Small tables with named rows and columns. After each table, cells are looked up by row and column.

vum =
,rivin,dep,ninome
reke,73,174,141
panofaf,61,176,146
vene,92,165,134
zoz,57,186,148
kenevid,72,156,141
noras,25,220,160
ludo,38,196,155
budim,77,166,140
gebuz,88,147,135
mor,87,160,136
zub,6,231,167
rom,96,147,133

What is the ninome of rom in vum? 133
What is the rivin of noras in vum? 25
What is the ninome of vene in vum? 134
What is the ninome of zoz in vum? 148
What is the dep of rom in vum? 147
What is the rivin of vene in vum? 92
What is the rivin of zub in vum? 6
What is the dep of vene in vum? 165
What is the dep of reke in vum? 174
What is the dep of noras in vum? 220
What is the ninome of zub in vum? 167
What is the rivin of rom in vum? 96
What is the dep of panofaf in vum? 176
What is the rivin of budim in vum? 77
What is the rivin of mor in vum? 87
What is the ninome of kenevid in vum? 141

nizesa
|  | zuf | duv | miselub | fesap | fufa | liveni |
|---|---|---|---|---|---|---|
| vetobi | 0.555 | 0.623 | 0.555 | 0.530 | 0.392 | 0.586 |
| tilo | 0.674 | 0.650 | 0.348 | 0.466 | 0.498 | 0.427 |
| tinizil | 0.894 | 0.184 | 0.569 | 0.907 | 0.665 | 0.322 |

tilo, fesap -> 0.466
tinizil, zuf -> 0.894
tilo, fufa -> 0.498
vetobi, duv -> 0.623
tilo, zuf -> 0.674
tilo, liveni -> 0.427
vetobi, miselub -> 0.555
Row with the largest miselub: tinizil

meni:
|  | por | rotak | vofu | nezut | tekev | gobanil | fub | zugera |
|---|---|---|---|---|---|---|---|---|
| vuru | 26.8 | 29.4 | -34.5 | -17.8 | -26.1 | 68.9 | 51.7 | -14.1 |
| tudu | 58.3 | 21.5 | -40.9 | -26.4 | -5.1 | 64.1 | 32.5 | -13.3 |
| dasur | 36.3 | 32.0 | -35.9 | -4.0 | -20.6 | 82.5 | 55.2 | 9.1 |
| tuk | 25.2 | 23.2 | -33.5 | -30.1 | -25.7 | 23.5 | 6.0 | -24.4 |
| sezo | 90.5 | -46.0 | -8.6 | -60.0 | 74.0 | -1.3 | 4.2 | 6.3 |
| sanotim | 26.6 | -7.3 | -3.3 | -58.5 | -36.0 | -13.5 | -16.1 | -24.6 |
| rutan | 82.5 | -14.0 | -45.0 | -33.3 | 72.2 | 81.5 | 53.8 | 12.9 |
| rom | 55.2 | -12.6 | -33.5 | -64.7 | -33.0 | 2.7 | -12.6 | -30.7 |
| bofaze | 72.0 | -41.0 | 0.4 | -30.2 | 83.6 | 5.9 | 6.2 | 20.3 |
| gid | 43.8 | 22.6 | -36.4 | -17.8 | -10.8 | 72.3 | 37.0 | -13.9 |
| bagenuz | 75.6 | -37.9 | -7.5 | -69.3 | 54.3 | -19.3 | -2.3 | 2.0 |
| ligem | 92.8 | -6.5 | -41.3 | -73.7 | -26.1 | 44.9 | 4.2 | -33.8 |
| lepiv | 52.4 | -16.3 | -2.2 | -22.1 | 55.2 | 46.7 | 35.0 | 5.1 |

tudu, rotak: 21.5
lepiv, vofu: -2.2
dasur, nezut: -4.0
sezo, tekev: 74.0
vuru, zugera: -14.1
vuru, nezut: -17.8
sanotim, vofu: -3.3
bagenuz, nezut: -69.3
bofaze, zugera: 20.3
sezo, rotak: -46.0
ligem, vofu: -41.3
rom, fub: -12.6
ligem, zugera: -33.8
rom, zugera: -30.7
sanotim, tekev: -36.0
lepiv, por: 52.4
gid, zugera: -13.9
lepiv, gobanil: 46.7
vuru, por: 26.8
lepiv, fub: 35.0

laburu:
columns: dafu, led, nevi, medire
bab: [4.00, 4.09, 5.86, 2.11]
nubo: [4.56, 3.38, 7.41, 2.11]
vuvu: [4.00, 5.15, 5.86, 5.93]
fesal: [9.01, 6.21, 3.53, 2.11]
baf: [7.90, 7.63, 4.69, 2.65]
lazil: [4.56, 4.09, 5.47, 4.29]
kul: [2.89, 5.86, 6.24, 8.11]
kogalas: [9.01, 6.21, 3.53, 2.65]
zur: [9.01, 6.57, 2.76, 2.65]
peruz: [2.89, 5.50, 7.02, 8.66]
tedesat: [4.56, 3.38, 7.02, 2.11]
puliz: [3.44, 3.38, 7.02, 6.47]
vod: [9.01, 6.92, 3.14, 2.65]
zirube: [4.56, 3.38, 7.41, 2.11]

What is the dafu of bab in laburu? 4.00
What is the dafu of zirube in laburu? 4.56
What is the nevi of kul in laburu? 6.24
What is the led of vuvu in laburu? 5.15
What is the nevi of fesal in laburu? 3.53
What is the led of fesal in laburu? 6.21
Row with the largest medire: peruz

fulabe:
        kevi  rur  buradoz  nulemad  zed  gug  guvuf
vik      107  167      141      143  185  145    108
fepod    117  132      137      214  206  141     91
fofo     193  165      172      111  129  187    174
tor      124  114      107      105  151   91    136
vofuli   135  120      161      139   42  137    159
vevali   158   69      145      129  174  110    164

What is the gug of vofuli in fulabe? 137
What is the gug of vik in fulabe? 145
What is the zed of vofuli in fulabe? 42
What is the nulemad of fepod in fulabe? 214
What is the rur of tor in fulabe? 114
What is the rur of vevali in fulabe? 69

pim
columns: kabob, nefekep, sevezig, nened, leke, zirik, gedaka, vir
koti: [229, 426, 534, 602, 926, 450, 640, 575]
vazatog: [660, 798, 382, 459, 291, 382, 493, 345]
totob: [467, 375, 540, 795, 599, 637, 645, 696]
bom: [928, 455, 222, 679, 650, 374, 790, 655]

koti, sevezig -> 534
koti, vir -> 575
bom, sevezig -> 222
koti, gedaka -> 640
totob, sevezig -> 540
koti, nefekep -> 426
bom, nened -> 679
koti, leke -> 926
totob, vir -> 696
koti, kabob -> 229
vazatog, zirik -> 382
totob, kabob -> 467
totob, nened -> 795
bom, kabob -> 928
totob, nefekep -> 375
totob, leke -> 599
vazatog, sevezig -> 382
bom, leke -> 650
bom, nefekep -> 455
Which row has the largest zirik? totob

gib:
         mesuv  merufeg  tovapum  daf  zozari  kol  figi  kab
nufifa     108      113      121  110     113  108    83  106
ves        104      128      148  118      29  103    34  108
gezore     106      102      128  118     114  103   140  102
gulasod     93      111      113  119     136   77   104  108
ziva        98      118       95  114     105  120   219  108
nub         70      110      107  116     151  122   125  108
nok        156       90      118  122     106  118   179  112
guk         62       86      106  109     144  101   106  122
fogif      173      113      114  108      88  128    98  112
lobob      110      147      106  108     133  128    53  121
limaf      120      111      101  122     110  105    12  113
belilur    101      133      120  132     115  132   122  117

mesuv of belilur = 101
kab of guk = 122
zozari of nub = 151
daf of guk = 109
figi of limaf = 12
figi of gulasod = 104

Table gogi
        lav  fuz  tet  mipe  natubi  pebaze  kikugu  zipofir  rozugir  lalakob
dulamo  142  118  160   128     158     181     186       70      145       46
vodan   121  133  134   125     116     139     114      120      104      145
ruti    157  123  102   106     101      85     114      120      152      135
diruz   168  141  124    87     151     121     146      111      125      113
bagiso  109  112  128   149     116     220     135      100      181       98
rame    111  123  108   132     132     124     123      133      135      114
ran     138  125  104   107     126     156     153      124      121       82
susod   122  140  115   109      88      45     130      148       92      129

What is the pebaze of susod in gogi? 45
What is the kikugu of ran in gogi? 153
What is the mipe of rame in gogi? 132
What is the rozugir of ruti in gogi? 152
What is the lalakob of ruti in gogi? 135
What is the natubi of ran in gogi? 126
What is the mipe of ruti in gogi? 106
What is the rozugir of bagiso in gogi? 181
What is the mipe of susod in gogi? 109
What is the lalakob of susod in gogi? 129
What is the pebaze of dulamo in gogi? 181
What is the kikugu of ruti in gogi? 114

kelud =
,zezaneb,gef,ginizu,lepu,pebunin,furakog,laseziv,nute
gefez,1.0,-1.4,0.3,0.9,4.4,7.6,-3.3,-7.0
sanatot,-3.0,-4.7,2.5,2.6,-1.5,-4.5,0.3,2.2
ref,3.7,5.4,-8.0,-8.3,-8.3,-4.1,5.9,-3.4
sofe,-3.3,6.3,-8.4,-8.5,1.9,6.8,-4.1,-5.8

What is the laseziv of sofe in kelud?
-4.1
What is the furakog of sanatot in kelud?
-4.5
What is the nute of gefez in kelud?
-7.0
What is the zezaneb of sanatot in kelud?
-3.0
What is the nute of sanatot in kelud?
2.2
What is the gef of gefez in kelud?
-1.4
What is the ginizu of gefez in kelud?
0.3
What is the ginizu of sofe in kelud?
-8.4
What is the lepu of sanatot in kelud?
2.6
What is the gef of sanatot in kelud?
-4.7
What is the lepu of ref in kelud?
-8.3
What is the lepu of sofe in kelud?
-8.5
What is the zezaneb of ref in kelud?
3.7
What is the laseziv of ref in kelud?
5.9

ledas:
         vobigif  zir  lekob  lesa  dar  sifaful  barelu
serifaf      -40   27     49     0  -10        8     -30
papuda        14    1      2    15  -30      -37     -15
deg          -35   -2    -18    -3  -19       -9      -1
nabot         28  -15   -100    30   26        2      40
falope       -32    7    -23   -19  -22      -17     -11
lev           17   22     -2    22  -21      -42      -1
baralu        21  -28     -5   -24  -23      -13     -24
namo         -34    3    -19   -11  -21      -14      -7
sosebof       -3  -46    -37   -31   -3       38     -16
bup          -40  -23     -7    35  -10        7      17
kuloduk       -9  -48    -49   -33    2       52     -12
vizokep       -7    9    -22    14    6        6       3

What is the barelu of bup in ledas? 17
What is the zir of papuda in ledas? 1
What is the sifaful of vizokep in ledas? 6
What is the lekob of serifaf in ledas? 49
What is the zir of baralu in ledas? -28
What is the lekob of vizokep in ledas? -22
What is the lekob of papuda in ledas? 2
What is the lesa of bup in ledas? 35
What is the vobigif of falope in ledas? -32
What is the zir of serifaf in ledas? 27
What is the lesa of nabot in ledas? 30
What is the lekob of baralu in ledas? -5
What is the dar of nabot in ledas? 26
What is the lekob of lev in ledas? -2
What is the lesa of falope in ledas? -19
What is the zir of kuloduk in ledas? -48
What is the barelu of vizokep in ledas? 3
What is the vobigif of namo in ledas? -34
What is the sifaful of kuloduk in ledas? 52

